Below are the code and all the weights of a small trained network. Each question names an input and a class and asks about switching units off, where a switched-off unit gives its printed mean instead of its output.

import numpy as np


def w(rows, s, z=0):
    codes = np.array(rows[::2]) - 128.0
    scale = np.full(codes.shape[1], s)
    scale[-1] = z or s
    return codes * scale


def f(y):
    return y / 2 * (1 + np.tanh(0.7978845608 * (y + 0.044715 * y**3)))


def log_softmax(a):
    a = a - a.max(-1, keepdims=True)
    return a - np.log(np.exp(a).sum(-1, keepdims=True))


def net(x, mask):
    res = np.array(x, float).reshape(1, 4) / 4 @ E
    y = f(res @ A[0][:, :-1].T + A[0][:, -1])
    res = res + np.where(mask, y, B[0][:, -1]) @ B[0][:, :-1]
    return log_softmax(res[-1] @ U[:, :-1].T + U[:, -1])


A, B = {}, {}
E = w([
[102,9,99,189,100,128,120],'x0',
[134,173,121,191,108,134,124],'x1',
[92,6,159,196,2,131,122],'x2',
[89,55,255,214,168,130,141],'x3',
],0.0084)
A[0] = w([
[100,153,89,152,129,121,123,103],'neuron 1',
[125,218,141,106,128,130,129,63],'neuron 2',
[125,101,128,94,139,134,140,70],'neuron 3',
[113,92,170,107,102,133,120,47],'neuron 4',
[148,114,154,112,101,124,132,103],'neuron 5',
[124,126,143,125,106,128,130,104],'neuron 6',
[133,153,73,174,136,131,135,76],'neuron 7',
[119,29,160,154,115,129,122,101],'neuron 8',
[130,203,127,66,141,129,128,54],'neuron 9',
[126,217,166,197,189,129,128,83],'neuron 10',
[134,95,137,111,153,118,139,46],'neuron 11',
[129,123,159,241,120,131,128,11],'neuron 12',
[122,51,91,180,134,129,130,102],'neuron 13',
[130,221,64,96,36,128,129,79],'neuron 14',
[94,116,138,110,143,122,128,51],'neuron 15',
[120,151,181,116,226,125,120,42],'neuron 16',
[119,5,223,163,71,129,132,72],'neuron 17',
[147,132,145,132,139,104,113,23],'neuron 18',
[120,159,129,153,105,127,133,119],'neuron 19',
[130,134,165,106,195,136,132,84],'neuron 20',
[131,179,171,156,149,129,125,113],'neuron 21',
[139,110,124,110,134,123,133,98],'neuron 22',
[132,101,141,160,141,129,132,87],'neuron 23',
[129,134,149,117,60,129,123,59],'neuron 24',
[127,62,72,157,144,131,125,166],'neuron 25',
[120,89,150,146,119,121,117,26],'neuron 26',
[131,147,141,51,182,125,132,187],'neuron 27',
[119,106,165,82,38,128,126,36],'neuron 28',
[126,133,126,130,154,129,142,3],'neuron 29',
],0.021,0.0051)
B[0] = w([
[146,141,118,129,128,126,124,139],'neuron 1',
[213,56,140,152,128,135,130,184],'neuron 2',
[120,130,149,142,126,137,100,132],'neuron 3',
[142,119,150,166,153,115,125,155],'neuron 4',
[124,95,150,143,170,139,128,138],'neuron 5',
[126,105,146,127,148,133,126,134],'neuron 6',
[149,157,140,135,120,130,114,144],'neuron 7',
[131,125,92,189,126,120,115,207],'neuron 8',
[184,150,142,177,130,126,94,197],'neuron 9',
[106,98,112,189,98,122,196,183],'neuron 10',
[136,129,150,108,103,135,104,134],'neuron 11',
[67,123,137,128,125,130,78,172],'neuron 12',
[169,126,88,145,85,132,115,183],'neuron 13',
[121,148,89,49,96,129,60,214],'neuron 14',
[132,143,137,112,110,140,120,130],'neuron 15',
[129,159,169,88,167,137,178,183],'neuron 16',
[126,168,126,253,112,125,107,251],'neuron 17',
[149,124,172,110,74,134,143,126],'neuron 18',
[129,84,137,125,191,114,100,136],'neuron 19',
[149,134,127,61,165,125,162,166],'neuron 20',
[147,72,107,118,107,132,166,158],'neuron 21',
[127,129,161,133,107,127,106,129],'neuron 22',
[113,140,108,116,88,117,123,149],'neuron 23',
[122,85,188,107,172,132,119,152],'neuron 24',
[177,93,118,148,128,124,81,173],'neuron 25',
[130,141,147,150,82,150,133,155],'neuron 26',
[138,211,124,136,151,126,100,194],'neuron 27',
[85,126,171,99,166,128,157,171],'neuron 28',
[138,131,175,109,92,131,144,129],'neuron 29',
],0.047,0.025)
U = w([
[196,195,163,161,174,107,233,153],'0',
[79,78,109,227,83,84,148,173],'1',
[200,196,98,109,135,108,29,171],'2',
[67,175,167,83,153,106,243,3],'3',
[107,192,193,71,2,154,172,25],'4',
[140,228,209,64,234,120,125,196],'5',
[143,102,131,16,155,117,131,44],'6',
],0.0057,0.0056)

Each question gives the input, the list of numbers given to net, and the class t.
The units are the neurons (one row each of A and B). Each row of codes is followed by its name. A weight is (code - 128) times the scale printed after its matrix; where a second scale follows, it is the last column's (A, B and U).
mask holds one flag per neuron, in row order. A switched-off neuron (its flag False) gives its mean, the last column of its row in B, instead of its output. The means were averaged over made-up inputs and are rounded, as every weight is.
A unit's drop is (log p(t) with every unit on - log p(t) with that unit switched off) / (log p(t) with every unit on - log p(t) with every unit switched off).
The circuit of an input: a set's keep is (log p(t) with only the set's units on - log p(t) with every unit switched off) / (log p(t) with every unit on - log p(t) with every unit switched off). Starting from the 12 units with the biggest drops (on a tie, the unit counted first), units are removed one at a time, each time the one whose removal leaves the highest keep (on an exact tie, the one counted first), for as long as the keep stays at least 0.8.
units of the circuit, in order: the units of the circuit, biggest drop first
most important unit: the unit with the biggest drop
k most important neurons: the k neurons with the biggest drops, biggest first
drop when u is switched off: that unit's drop, to one decimal
input [4,-6,-5,8], class 0: most important unit -> neuron 16
input [-3,-7,-8,-2], class 5: 4 most important neurons -> (neuron 16; neuron 27; neuron 17; neuron 20)
input [-6,-6,2,4], class 0: 2 most important neurons -> (neuron 14; neuron 12)
input [-4,-6,8,-8], class 6: 3 most important neurons -> (neuron 17; neuron 14; neuron 27)
input [-5,5,8,-7], class 6: 2 most important neurons -> (neuron 17; neuron 14)
input [-1,-6,7,-7], class 6: units of the circuit, in order -> (neuron 28; neuron 17; neuron 9)
input [7,-5,-7,-2], class 5: 2 most important neurons -> (neuron 17; neuron 14)
input [6,-5,-5,7], class 1: 2 most important neurons -> (neuron 14; neuron 17)
input [8,2,1,-3], class 1: 2 most important neurons -> (neuron 14; neuron 27)
input [-3,2,-1,4], class 3: 2 most important neurons -> (neuron 17; neuron 9)
input [-4,1,-4,-1], class 0: 2 most important neurons -> (neuron 10; neuron 16)
input [-8,1,-5,-1], class 0: 2 most important neurons -> (neuron 10; neuron 16)
input [-7,-1,7,-6], class 6: drop when neuron 17 is switched off -> 0.4
input [6,-2,-8,8], class 0: units of the circuit, in order -> (neuron 16)
input [-6,4,8,-8], class 6: drop when neuron 17 is switched off -> 0.4
input [5,4,-4,3], class 1: drop when neuron 10 is switched off -> 0.0
input [-8,-2,7,-5], class 6: drop when neuron 28 is switched off -> 0.1
